Below are the code and all the weights of a small trained network. Each question names an input and a target symbol and asks about switching units off, where a switched-off unit gives its printed mean instead of its output.

import numpy as np


def w(rows, s, z=0):
    codes = np.array(rows[::2]) - 128.0
    scale = np.full(codes.shape[1], s)
    scale[-1] = z or s
    return codes * scale


def norm(h):
    return h / np.sqrt((h * h).mean(-1, keepdims=True) + 1e-5)


def f(y):
    return np.maximum(y, 0)


def softmax(a):
    e = np.exp(a - a.max(-1, keepdims=True))
    return e / e.sum(-1, keepdims=True)


def log_softmax(a):
    a = a - a.max(-1, keepdims=True)
    return a - np.log(np.exp(a).sum(-1, keepdims=True))


def net(x, mask):
    ids = ['αβγδεηθλμξπστφω'.index(c) for c in x.split()]
    T = len(ids)
    res = E[ids] + P[:T]
    r = norm(res)
    for j in range(2):
        rows = slice(2 * j, 2 * j + 2)
        q, k, v = (r @ M[0][rows].T for M in (Q, K, V))
        z = softmax(np.where(np.tri(T) > 0, q @ k.T / 2**0.5, -1e9)) @ v
        o = O[0][rows]
        res = res + np.where(mask[j], z, o[:, -1]) @ o[:, :-1]
    y = f(norm(res) @ A[0][:, :-1].T + A[0][:, -1])
    res = res + np.where(mask[2:6], y, B[0][:, -1]) @ B[0][:, :-1]
    return log_softmax(norm(res)[-1] @ U[:, :-1].T + U[:, -1])


Q, K, V, O, A, B = {}, {}, {}, {}, {}, {}
E = w([
[166,126,132,123],'α',
[126,175,132,175],'β',
[202,89,2,63],'γ',
[153,152,159,124],'δ',
[78,144,150,147],'ε',
[168,125,133,121],'η',
[166,103,131,105],'θ',
[165,158,123,105],'λ',
[174,103,120,136],'μ',
[110,102,130,74],'ξ',
[175,177,112,140],'π',
[120,145,104,116],'σ',
[99,100,108,127],'τ',
[89,179,29,120],'φ',
[124,167,105,134],'ω',
],0.033)
P = w([
[118,253,51,55],'0',
[143,226,90,64],'1',
[147,184,104,82],'2',
[155,157,120,97],'3',
[154,134,134,108],'4',
[155,104,145,119],'5',
[162,86,159,127],'6',
[163,70,174,133],'7',
[164,52,187,141],'8',
[166,27,204,144],'9',
[158,17,212,144],'10',
],0.006)
Q[0] = w([
[72,126,157,156],'H0',
[79,204,180,224],'H0',
[197,156,252,148],'H1',
[145,192,57,247],'H1',
],0.029)
K[0] = w([
[118,144,55,129],'H0',
[141,211,52,123],'H0',
[156,107,215,240],'H1',
[141,254,74,148],'H1',
],0.03)
V[0] = w([
[69,172,142,107],'H0',
[93,82,136,69],'H0',
[133,197,253,100],'H1',
[74,135,152,22],'H1',
],0.014)
O[0] = w([
[119,30,114,145,110],'H0',
[63,183,162,12,95],'H0',
[254,94,151,246,254],'H1',
[90,23,156,113,214],'H1',
],0.0092,0.002)
A[0] = w([
[19,59,184,176,86],'N0',
[5,137,150,251,175],'N1',
[94,170,107,204,2],'N2',
[157,49,121,189,89],'N3',
],0.019,0.0057)
B[0] = w([
[86,84,153,187,205],'N0',
[74,237,234,93,221],'N1',
[148,4,33,154,184],'N2',
[54,105,141,98,254],'N3',
],0.024,0.0068)
U = w([
[143,68,165,183,71],'α',
[134,131,128,118,100],'β',
[88,202,80,118,129],'γ',
[131,135,131,107,155],'δ',
[161,108,43,159,210],'ε',
[170,74,52,55,145],'η',
[102,87,39,161,253],'θ',
[106,176,115,224,74],'λ',
[109,175,211,137,83],'μ',
[146,132,135,113,240],'ξ',
[137,129,131,116,130],'π',
[129,131,132,115,144],'σ',
[150,134,121,118,177],'τ',
[132,48,163,71,100],'φ',
[166,113,185,3,27],'ω',
],0.02,0.005)

Each question gives the input, a string of symbols that net reads in full, and the target symbol t.
The units are the heads (2 rows each of Q, K, V and O) and the neurons (one row each of A and B). Each row of codes is followed by its name. A weight is (code - 128) times the scale printed after its matrix; where a second scale follows, it is the last column's (O, A, B and U).
mask holds one flag per unit, heads first, then neurons. A switched-off unit (its flag False) gives its mean, the last column of its rows in O or B, instead of its output. The means were averaged over made-up inputs and are rounded, as every weight is.
A unit's drop is (log p(t) with every unit on - log p(t) with that unit switched off) / (log p(t) with every unit on - log p(t) with every unit switched off).
The circuit of an input: a set's keep is (log p(t) with only the set's units on - log p(t) with every unit switched off) / (log p(t) with every unit on - log p(t) with every unit switched off). Starting from all 6 units, units are removed one at a time, each time the one whose removal leaves the highest keep (on an exact tie, the one counted first), for as long as the keep stays at least 0.8.
units of the circuit, in order: the units of the circuit, biggest drop first
unit that matters most: the unit with the biggest drop
top k neurons: the k neurons with the biggest drops, biggest first
drop when u is switched off: that unit's drop, to one decimal
input ω ξ λ τ ξ λ, target ω: units of the circuit, in order	H0, N1, N3
input β φ φ β μ θ ξ γ ξ α, target ω: units of the circuit, in order	H0
input ξ σ δ θ, target ω: units of the circuit, in order	N2, H0, N1
input ε ε φ μ ε λ, target φ: top 3 neurons	N1, N3, N2
input β φ ω λ ω δ ε ε λ, target φ: top 2 neurons	N3, N1
input σ ξ ξ θ δ φ π δ η, target α: units of the circuit, in order	H1, N1, N2
input ω ω γ ξ δ ξ δ λ, target α: top 3 neurons	N1, N3, N2
input α μ α σ α η ε ξ μ, target ω: top 2 neurons	N2, N1
input δ ω β ξ δ μ γ τ μ ξ α, target ω: top 2 neurons	N1, N0
input μ π φ μ σ, target γ: top 3 neurons	N2, N1, N3
input β σ θ δ, target α: top 2 neurons	N1, N3
input τ σ ε π α ξ ξ η, target ω: top 2 neurons	N1, N2
input θ β β ε ω δ ε γ ω ξ λ, target ω: drop when H0 is switched off	1.6
input γ μ λ λ β ω θ δ η, target α: unit that matters most	H1
input ω μ η, target γ: drop when H1 is switched off	0.7
input ω ξ σ ξ μ, target ω: drop when N2 is switched off	0.2
